Below is a small trained network, with its code and all its weights. Each question gives an input and a target symbol and asks what happens when units are switched off, that is, made to give their printed mean instead of their output.

import numpy as np


def w(rows, s, z=0):
    codes = np.array(rows[::2]) - 128.0
    scale = np.full(codes.shape[1], s)
    scale[-1] = z or s
    return codes * scale


def norm(h):
    return h / np.sqrt((h * h).mean(-1, keepdims=True) + 1e-5)


def f(y):
    return np.maximum(y, 0)


def softmax(a):
    e = np.exp(a - a.max(-1, keepdims=True))
    return e / e.sum(-1, keepdims=True)


def log_softmax(a):
    a = a - a.max(-1, keepdims=True)
    return a - np.log(np.exp(a).sum(-1, keepdims=True))


def net(x, mask):
    ids = ['ΔΛΞΣΩαβγεζηθμφ'.index(c) for c in x.split()]
    T = len(ids)
    res = E[ids] + P[:T]
    u = 0
    for l in range(2):
        r = norm(res)
        for j in range(2):
            rows = slice(2 * j, 2 * j + 2)
            q, k, v = (r @ M[l][rows].T for M in (Q, K, V))
            z = softmax(np.where(np.tri(T) > 0, q @ k.T / 2**0.5, -1e9)) @ v
            o = O[l][rows]
            res = res + np.where(mask[u + j], z, o[:, -1]) @ o[:, :-1]
        u += 2
        y = f(norm(res) @ A[l][:, :-1].T + A[l][:, -1])
        res = res + np.where(mask[u : u + 8], y, B[l][:, -1]) @ B[l][:, :-1]
        u += 8
    return log_softmax(norm(res)[-1] @ U[:, :-1].T + U[:, -1])


Q, K, V, O, A, B = {}, {}, {}, {}, {}, {}
E = w([
[217,38,72,137,74,152,101,147,142,65,112,2],'Δ',
[138,77,59,190,133,153,138,179,165,202,48,142],'Λ',
[157,123,75,167,95,215,112,208,87,105,209,164],'Ξ',
[37,111,96,142,64,216,90,217,121,150,190,135],'Σ',
[94,131,42,131,167,88,101,160,8,120,60,121],'Ω',
[154,81,133,137,100,211,203,118,83,191,164,186],'α',
[103,82,116,197,145,163,72,44,62,76,25,89],'β',
[145,51,76,132,172,134,18,137,171,198,188,177],'γ',
[95,28,145,106,163,99,207,199,136,31,189,90],'ε',
[229,115,91,139,158,70,194,108,113,191,186,136],'ζ',
[128,188,171,144,253,175,133,170,51,214,158,51],'η',
[8,81,98,94,194,114,153,119,149,131,154,156],'θ',
[179,214,92,47,181,144,165,182,177,145,171,144],'μ',
[144,86,212,151,154,205,123,114,222,116,148,151],'φ',
],0.0069)
P = w([
[145,34,31,63,105,237,133,97,118,90,100,8],'0',
[135,49,48,94,122,218,148,96,127,134,93,70],'1',
[144,67,73,116,119,185,157,109,126,161,113,91],'2',
[137,76,107,142,141,159,163,129,119,142,119,125],'3',
[135,102,141,148,155,139,164,140,112,162,113,140],'4',
[132,103,174,147,174,109,139,159,102,159,111,157],'5',
[133,134,199,172,196,71,126,172,89,150,104,185],'6',
[135,146,220,191,199,48,130,192,98,128,107,192],'7',
[128,142,254,209,209,7,124,220,91,109,102,234],'8',
],0.0041)
Q[0] = w([
[114,176,185,146,27,99,162,100,141,89,76,127],'L0H1',
[176,61,94,209,163,224,144,254,28,138,42,209],'L0H1',
[46,101,69,124,194,158,88,180,166,142,112,111],'L0H2',
[108,220,163,115,53,152,107,29,185,88,159,122],'L0H2',
],0.0078)
K[0] = w([
[164,106,118,116,70,146,63,164,55,109,113,157],'L0H1',
[120,170,236,144,195,2,93,165,159,134,173,222],'L0H1',
[134,168,179,139,140,143,180,115,113,82,134,204],'L0H2',
[154,104,15,113,108,219,107,68,125,88,56,73],'L0H2',
],0.009)
V[0] = w([
[117,174,101,84,232,113,58,6,201,134,196,126],'L0H1',
[187,38,135,170,127,34,116,128,102,177,221,60],'L0H1',
[84,166,94,176,27,162,30,161,96,156,164,255],'L0H2',
[184,108,181,42,80,154,133,61,23,130,176,200],'L0H2',
],0.0066)
O[0] = w([
[147,23,144,7,123,61,107,70,65,228,134,135,134],'L0H1',
[155,31,164,111,207,162,77,116,112,36,29,98,194],'L0H1',
[141,167,177,48,5,209,76,165,111,97,8,189,1],'L0H2',
[192,105,91,131,81,179,201,124,68,110,155,203,52],'L0H2',
],0.0029,0.0035)
A[0] = w([
[74,124,165,95,119,183,110,109,179,97,191,91,110],'L0N1',
[1,107,144,96,90,76,147,97,125,137,115,156,62],'L0N2',
[160,101,106,122,81,96,119,119,128,181,98,147,41],'L0N3',
[156,110,123,125,28,69,124,87,141,82,121,76,46],'L0N4',
[85,125,153,187,37,111,102,31,83,109,120,88,6],'L0N5',
[94,116,151,114,55,152,93,183,88,93,207,110,50],'L0N6',
[157,123,127,153,86,136,153,156,56,130,160,137,153],'L0N7',
[214,133,115,150,104,35,171,110,121,142,122,128,59],'L0N8',
],0.0079,0.0013)
B[0] = w([
[99,126,167,32,102,143,215,111,162,157,69,113,254],'L0N1',
[135,80,144,43,152,130,162,153,29,146,54,173,164],'L0N2',
[81,88,106,85,184,108,135,150,193,151,132,159,232],'L0N3',
[178,101,107,111,122,155,154,160,93,120,126,53,148],'L0N4',
[144,149,111,77,255,163,157,71,201,108,154,185,181],'L0N5',
[105,155,89,96,136,184,166,164,114,39,153,107,184],'L0N6',
[168,98,95,213,163,104,171,139,101,171,84,155,226],'L0N7',
[147,157,123,38,179,104,159,148,151,106,53,119,215],'L0N8',
],0.0057,0.0023)
Q[1] = w([
[113,155,141,89,117,142,160,92,131,165,193,113],'L1H1',
[127,149,166,151,28,89,115,95,131,134,114,118],'L1H1',
[135,165,130,157,9,88,115,57,143,156,142,95],'L1H2',
[150,129,157,174,112,129,115,166,142,94,84,144],'L1H2',
],0.013)
K[1] = w([
[137,107,112,102,84,153,154,86,168,155,148,89],'L1H1',
[134,77,30,162,73,168,96,108,126,104,126,92],'L1H1',
[130,118,3,137,73,173,127,98,116,115,119,55],'L1H2',
[122,152,126,151,149,113,90,116,88,74,121,175],'L1H2',
],0.013)
V[1] = w([
[243,191,139,115,124,118,119,140,192,143,134,93],'L1H1',
[101,182,193,160,148,174,88,134,86,208,143,122],'L1H1',
[128,140,37,111,135,98,128,169,93,146,122,128],'L1H2',
[120,82,147,124,65,152,134,247,136,183,187,81],'L1H2',
],0.012)
O[1] = w([
[186,150,224,100,206,206,167,173,131,134,186,152,111],'L1H1',
[213,93,88,88,79,133,135,160,128,120,109,6,71],'L1H1',
[117,173,150,53,185,77,53,199,126,51,130,107,1],'L1H2',
[154,105,254,175,63,77,150,231,98,108,99,171,160],'L1H2',
],0.0041,0.0047)
A[1] = w([
[140,75,112,39,145,117,150,60,156,126,215,140,90],'L1N1',
[152,148,169,110,48,122,160,90,216,212,84,106,49],'L1N2',
[96,250,114,115,73,78,75,123,155,44,140,98,14],'L1N3',
[144,75,104,180,125,168,157,166,113,110,197,137,122],'L1N4',
[94,197,170,138,109,102,68,154,202,98,151,54,3],'L1N5',
[100,174,160,111,107,172,149,106,69,177,158,59,36],'L1N6',
[189,214,178,61,89,101,168,162,184,185,186,151,63],'L1N7',
[140,202,41,100,106,2,130,126,87,154,116,150,125],'L1N8',
],0.0078,0.0017)
B[1] = w([
[162,157,192,134,55,171,104,150,78,123,134,123,221],'L1N1',
[167,163,200,192,109,115,137,88,180,132,30,147,253],'L1N2',
[147,95,218,116,40,148,45,86,208,174,210,161,138],'L1N3',
[154,150,119,123,91,66,92,91,159,109,145,149,245],'L1N4',
[96,118,129,181,160,107,139,123,63,236,155,101,161],'L1N5',
[121,119,144,182,64,167,131,163,60,131,122,115,155],'L1N6',
[125,132,2,84,106,131,163,79,174,196,142,121,190],'L1N7',
[199,229,197,136,103,70,125,91,102,116,135,139,165],'L1N8',
],0.0075,0.0045)
U = w([
[88,94,156,151,142,75,170,112,165,49,187,98,36],'Δ',
[99,144,144,203,155,147,122,181,79,179,128,38,19],'Λ',
[69,151,126,112,76,188,146,183,118,82,103,143,166],'Ξ',
[111,144,204,123,71,181,158,121,189,129,67,111,127],'Σ',
[135,86,148,117,94,119,1,115,153,173,174,159,123],'Ω',
[194,163,71,181,91,132,114,164,129,50,141,194,58],'α',
[122,194,47,83,135,175,132,75,170,159,154,105,208],'β',
[91,55,129,48,109,90,91,111,73,126,52,150,101],'γ',
[54,118,95,194,177,78,121,161,219,144,115,126,252],'ε',
[143,121,131,139,224,177,101,32,107,90,124,138,69],'ζ',
[208,90,120,125,119,118,118,148,130,81,134,14,158],'η',
[122,208,137,111,104,30,102,85,68,133,104,120,99],'θ',
[176,166,159,60,204,137,171,162,119,151,174,162,142],'μ',
[183,86,132,175,69,132,215,70,112,184,119,175,188],'φ',
],0.0054,0.0018)

Each question gives the input, a string of symbols that net reads in full, and the target symbol t.
The units are the heads (2 rows each of Q, K, V and O) and the neurons (one row each of A and B). Each row of codes is followed by its name. A weight is (code - 128) times the scale printed after its matrix; where a second scale follows, it is the last column's (O, A, B and U).
mask holds one flag per unit, layer by layer, with each layer's heads first. A switched-off unit (its flag False) gives its mean, the last column of its rows in O or B, instead of its output. The means were averaged over made-up inputs and are rounded, as every weight is.
A unit's drop is (log p(t) with every unit on - log p(t) with that unit switched off) / (log p(t) with every unit on - log p(t) with every unit switched off).
The circuit of an input: a set's keep is (log p(t) with only the set's units on - log p(t) with every unit switched off) / (log p(t) with every unit on - log p(t) with every unit switched off). Starting from the 12 units with the biggest drops (on a tie, the unit counted first), units are removed one at a time, each time the one whose removal leaves the highest keep (on an exact tie, the one counted first), for as long as the keep stays at least 0.8.
circuit, biggest first: the units of the circuit, biggest drop first
most important unit: the unit with the biggest drop
k most important neurons: the k neurons with the biggest drops, biggest first
k most important neurons of layer l: the k neurons of layer l with the biggest drops, biggest first
heads that matter: for each layer, one digit per head in row order, 1 if its drop is at least 0.15 and else 0, layers parted by /
input Δ γ α, target γ: circuit, biggest first : [L0H1, L1H2, L1H1]
input Σ φ α γ α β Λ ζ Λ, target ζ: circuit, biggest first : [L0H1, L1H2]
input γ μ Λ, target μ: circuit, biggest first : [L1H2, L1H1]
input Λ μ Ξ, target μ: circuit, biggest first : [L1H1]
input Λ γ φ Λ Λ β, target ζ: heads that matter : 00 / 00
input θ Λ ε Λ Λ Ξ γ, target γ: heads that matter : 11 / 00
input γ φ Λ γ β Δ Λ γ Σ, target γ: heads that matter : 10 / 00
input Δ φ Λ θ, target γ: 3 most important neurons : [L0N2, L0N1, L1N2]
input η α ε Λ, target ε: heads that matter : 01 / 00
input φ Λ Λ β Ω, target β: circuit, biggest first : [L1H2, L0N5]
input Λ γ β Λ ζ, target μ: heads that matter : 00 / 10
input ε Λ Ω θ β, target θ: circuit, biggest first : [L1H1, L1N8, L1H2]
input μ Ξ Σ Λ Λ β α θ γ, target θ: heads that matter : 00 / 10
input β Λ Λ Λ γ Λ Σ, target Ξ: most important unit : L0H2
input Ω φ Ω γ β, target γ: circuit, biggest first : [L0H1, L1N2]
input β Σ φ Δ β Λ Λ Δ α, target α: 2 most important neurons of layer 1 : [L1N4, L1N2]
input η μ α, target μ: heads that matter : 10 / 11
input γ Λ ζ Ξ φ φ η, target φ: heads that matter : 00 / 01
input Λ Σ Ω η Λ Λ α Λ, target α: heads that matter : 11 / 00
input φ Σ γ Λ α ζ, target μ: circuit, biggest first : [L0N8, L1H1]
input ε Λ β η β, target η: most important unit : L1H1
input Λ Ξ Ω μ μ Λ β α, target β: heads that matter : 10 / 01
input φ Λ α ζ ε γ ζ Λ, target ζ: heads that matter : 10 / 01
input φ Λ Λ Λ θ Λ Λ, target θ: 2 most important neurons : [L1N8, L0N2]
input φ μ γ φ β Λ μ Σ, target μ: heads that matter : 00 / 10
input Δ Σ α φ Λ α β Ω Λ, target β: circuit, biggest first : [L1H2, L0H1, L0N5]
